Below are the code and all the weights of a small trained network. Each question names an input and a target symbol and asks about switching units off, where a switched-off unit gives its printed mean instead of its output.

import numpy as np


def w(rows, s, z=0):
    codes = np.array(rows[::2]) - 128.0
    scale = np.full(codes.shape[1], s)
    scale[-1] = z or s
    return codes * scale


def f(y):
    return np.maximum(y, 0)


def softmax(a):
    e = np.exp(a - a.max(-1, keepdims=True))
    return e / e.sum(-1, keepdims=True)


def log_softmax(a):
    a = a - a.max(-1, keepdims=True)
    return a - np.log(np.exp(a).sum(-1, keepdims=True))


def net(x, mask):
    ids = ['αβγδεζθλμξπτφψ'.index(c) for c in x.split()]
    T = len(ids)
    res = E[ids] + P[:T]
    u = 0
    for l in range(2):
        r = res
        for j in range(3):
            rows = slice(3 * j, 3 * j + 3)
            q, k, v = (r @ M[l][rows].T for M in (Q, K, V))
            z = softmax(np.where(np.tri(T) > 0, q @ k.T / 3**0.5, -1e9)) @ v
            o = O[l][rows]
            res = res + np.where(mask[u + j], z, o[:, -1]) @ o[:, :-1]
        u += 3
        y = f(res @ A[l][:, :-1].T + A[l][:, -1])
        res = res + np.where(mask[u : u + 12], y, B[l][:, -1]) @ B[l][:, :-1]
        u += 12
    return log_softmax(res[-1] @ U[:, :-1].T + U[:, -1])


Q, K, V, O, A, B = {}, {}, {}, {}, {}, {}
E = w([
[225,148,193,188],'α',
[182,35,185,174],'β',
[141,65,169,56],'γ',
[125,127,130,129],'δ',
[123,129,132,132],'ε',
[121,147,198,233],'ζ',
[82,74,139,128],'θ',
[98,143,101,65],'λ',
[59,167,95,131],'μ',
[180,133,89,65],'ξ',
[158,136,160,193],'π',
[83,163,177,254],'τ',
[141,216,123,146],'φ',
[117,125,134,115],'ψ',
],0.0073)
P = w([
[124,139,171,101],'0',
[101,78,43,198],'1',
[147,146,138,107],'2',
[171,152,124,130],'3',
[135,84,8,195],'4',
[130,145,143,92],'5',
[166,154,129,123],'6',
],0.011)
Q[0] = w([
[55,75,89,254],'0.h1',
[66,88,109,222],'0.h1',
[65,91,127,246],'0.h1',
[133,137,192,111],'0.h2',
[124,126,126,124],'0.h2',
[128,122,53,147],'0.h2',
[129,126,125,128],'0.h3',
[126,130,127,129],'0.h3',
[123,130,131,128],'0.h3',
],0.0064)
K[0] = w([
[1,120,235,107],'0.h1',
[60,128,204,126],'0.h1',
[12,152,224,136],'0.h1',
[153,155,153,106],'0.h2',
[120,123,129,122],'0.h2',
[101,81,86,171],'0.h2',
[128,127,126,129],'0.h3',
[124,130,124,126],'0.h3',
[126,133,128,123],'0.h3',
],0.0057)
V[0] = w([
[169,110,34,205],'0.h1',
[159,95,14,184],'0.h1',
[113,117,252,100],'0.h1',
[126,152,115,96],'0.h2',
[117,81,136,199],'0.h2',
[187,208,226,35],'0.h2',
[126,116,131,145],'0.h3',
[122,96,136,174],'0.h3',
[125,91,139,171],'0.h3',
],0.0034)
O[0] = w([
[245,158,82,163,216],'0.h1',
[228,149,44,158,232],'0.h1',
[42,88,217,134,2],'0.h1',
[112,137,120,94,152],'0.h2',
[155,102,126,189,91],'0.h2',
[118,164,253,56,84],'0.h2',
[137,123,128,146,116],'0.h3',
[147,114,131,170,94],'0.h3',
[151,110,135,188,93],'0.h3',
],0.0034,0.00079)
A[0] = w([
[95,142,73,164,141],'0.n1',
[20,102,124,213,40],'0.n2',
[151,69,64,130,110],'0.n3',
[145,79,87,124,112],'0.n4',
[31,108,163,31,182],'0.n5',
[143,42,57,234,212],'0.n6',
[223,247,169,99,252],'0.n7',
[95,137,60,145,141],'0.n8',
[2,155,250,165,196],'0.n9',
[99,62,146,208,65],'0.n10',
[224,57,230,70,197],'0.n11',
[155,112,123,10,131],'0.n12',
],0.006,0.003)
B[0] = w([
[110,73,106,130,164],'0.n1',
[246,118,154,36,141],'0.n2',
[78,123,78,187,167],'0.n3',
[96,133,88,164,152],'0.n4',
[37,126,199,63,160],'0.n5',
[80,105,23,127,218],'0.n6',
[202,212,151,134,254],'0.n7',
[114,75,100,146,166],'0.n8',
[42,126,254,177,154],'0.n9',
[142,188,112,34,139],'0.n10',
[219,85,176,113,190],'0.n11',
[153,134,146,41,176],'0.n12',
],0.0067,0.0052)
Q[1] = w([
[90,139,178,140],'1.h1',
[151,101,9,149],'1.h1',
[113,153,202,97],'1.h1',
[88,91,90,195],'1.h2',
[167,177,120,158],'1.h2',
[87,80,79,195],'1.h2',
[128,146,84,98],'1.h3',
[128,148,79,99],'1.h3',
[140,121,201,146],'1.h3',
],0.011)
K[1] = w([
[139,78,68,100],'1.h1',
[105,171,241,1],'1.h1',
[124,119,70,240],'1.h1',
[77,130,193,90],'1.h2',
[246,185,138,121],'1.h2',
[77,123,190,86],'1.h2',
[149,176,180,100],'1.h3',
[156,206,184,93],'1.h3',
[122,62,81,230],'1.h3',
],0.0079)
V[1] = w([
[101,130,124,62],'1.h1',
[32,45,110,130],'1.h1',
[55,123,72,156],'1.h1',
[255,167,104,137],'1.h2',
[159,44,88,27],'1.h2',
[103,237,89,93],'1.h2',
[130,96,101,147],'1.h3',
[123,155,149,94],'1.h3',
[119,181,164,89],'1.h3',
],0.009)
O[1] = w([
[134,110,105,41,178],'1.h1',
[52,82,162,92,125],'1.h1',
[41,152,161,101,91],'1.h1',
[216,158,93,191,148],'1.h2',
[223,59,60,27,156],'1.h2',
[103,253,29,60,169],'1.h2',
[125,109,179,144,49],'1.h3',
[135,152,90,94,212],'1.h3',
[136,154,73,95,254],'1.h3',
],0.0081,0.0049)
A[1] = w([
[23,94,162,183,210],'1.n1',
[194,170,125,197,4],'1.n2',
[159,77,129,140,255],'1.n3',
[106,135,113,249,162],'1.n4',
[136,1,130,119,206],'1.n5',
[144,152,188,189,156],'1.n6',
[128,125,202,109,66],'1.n7',
[102,72,70,144,159],'1.n8',
[116,87,65,143,175],'1.n9',
[116,185,109,114,226],'1.n10',
[84,105,77,123,163],'1.n11',
[195,81,119,110,95],'1.n12',
],0.0086,0.0045)
B[1] = w([
[92,48,1,207,202],'1.n1',
[37,91,197,18,200],'1.n2',
[192,63,124,155,201],'1.n3',
[152,187,209,217,169],'1.n4',
[166,55,171,134,197],'1.n5',
[82,150,99,204,154],'1.n6',
[213,173,156,110,159],'1.n7',
[133,167,204,101,218],'1.n8',
[168,166,204,83,229],'1.n9',
[140,158,74,145,254],'1.n10',
[99,167,184,81,214],'1.n11',
[135,36,78,154,226],'1.n12',
],0.0071,0.0082)
U = w([
[178,161,243,156,111],'α',
[179,60,152,186,75],'β',
[157,105,250,68,82],'γ',
[117,123,160,120,140],'δ',
[114,125,162,123,119],'ε',
[117,111,104,198,143],'ζ',
[80,37,108,129,111],'θ',
[100,169,195,9,1],'λ',
[34,115,26,106,110],'μ',
[182,101,16,133,240],'ξ',
[142,133,153,174,146],'π',
[102,107,49,208,83],'τ',
[124,255,132,136,187],'φ',
[111,119,172,107,109],'ψ',
],0.0055,0.0033)

Each question gives the input, a string of symbols that net reads in full, and the target symbol t.
The units are the heads (3 rows each of Q, K, V and O) and the neurons (one row each of A and B). Each row of codes is followed by its name. A weight is (code - 128) times the scale printed after its matrix; where a second scale follows, it is the last column's (O, A, B and U).
mask holds one flag per unit, layer by layer, with each layer's heads first. A switched-off unit (its flag False) gives its mean, the last column of its rows in O or B, instead of its output. The means were averaged over made-up inputs and are rounded, as every weight is.
A unit's drop is (log p(t) with every unit on - log p(t) with that unit switched off) / (log p(t) with every unit on - log p(t) with every unit switched off).
unit that matters most: the unit with the biggest drop
top k neurons: the k neurons with the biggest drops, biggest first
top k neurons in layer l: the k neurons of layer l with the biggest drops, biggest first
heads that matter: for each layer, one digit per head in row order, 1 if its drop is at least 0.15 and else 0, layers parted by /
drop when u is switched off: that unit's drop, to one decimal
input φ φ ξ ξ ξ τ α, target α: top 3 neurons in layer 1	1.n4, 1.n1, 1.n2
input φ ξ μ ξ ψ, target φ: unit that matters most	1.h2
input μ ξ μ ξ β, target μ: heads that matter	100 / 110
input μ α γ ξ ξ, target μ: top 3 neurons	0.n9, 0.n5, 1.n1
input γ τ θ φ ξ φ φ, target φ: heads that matter	000 / 010
input α ξ φ ξ ξ, target α: heads that matter	000 / 110
input θ μ ξ δ φ, target θ: top 3 neurons in layer 0	0.n7, 0.n9, 0.n5
input μ λ ε θ ξ, target μ: heads that matter	100 / 110
input β φ ξ ξ φ, target β: top 2 neurons in layer 1	1.n5, 1.n3
input θ ξ α ξ ξ, target θ: top 3 neurons	1.n1, 0.n7, 0.n9
input μ ξ φ φ ξ γ, target γ: heads that matter	000 / 111
input α μ φ ξ φ, target α: heads that matter	000 / 110
input θ ξ φ μ μ, target θ: top 3 neurons	1.n1, 0.n7, 0.n9
input τ ε ξ ξ φ, target τ: heads that matter	100 / 010
input β ξ ξ μ ξ, target β: unit that matters most	1.h2
input ξ ξ ξ ξ ε ξ φ, target φ: heads that matter	000 / 110
input λ φ μ β γ, target λ: heads that matter	100 / 011
input ζ φ φ μ μ γ, target γ: top 3 neurons in layer 1	1.n7, 1.n5, 1.n10
input μ ξ φ φ ζ, target μ: top 4 neurons in layer 0	0.n9, 0.n5, 0.n11, 0.n7
input φ ζ γ φ ξ, target φ: heads that matter	100 / 010
input γ ξ ξ λ ξ ξ μ, target ξ: heads that matter	100 / 110
input ξ μ δ ξ ξ λ, target λ: top 4 neurons in layer 0	0.n6, 0.n7, 0.n5, 0.n3
input ξ λ ξ ξ φ μ, target μ: top 4 neurons in layer 0	0.n6, 0.n11, 0.n7, 0.n5
input φ ξ γ ξ γ θ, target θ: top 2 neurons	1.n1, 0.n7
input ξ ξ λ, target λ: top 3 neurons	0.n6, 0.n7, 1.n1
input φ μ ξ μ ε φ μ, target φ: top neuron	0.n11
input γ ξ φ δ θ, target γ: drop when 1.n1 is switched off	0.1
input λ φ ψ π μ, target λ: drop when 1.n9 is switched off	0.2
input ξ μ μ, target μ: drop when 0.n7 is switched off	0.2
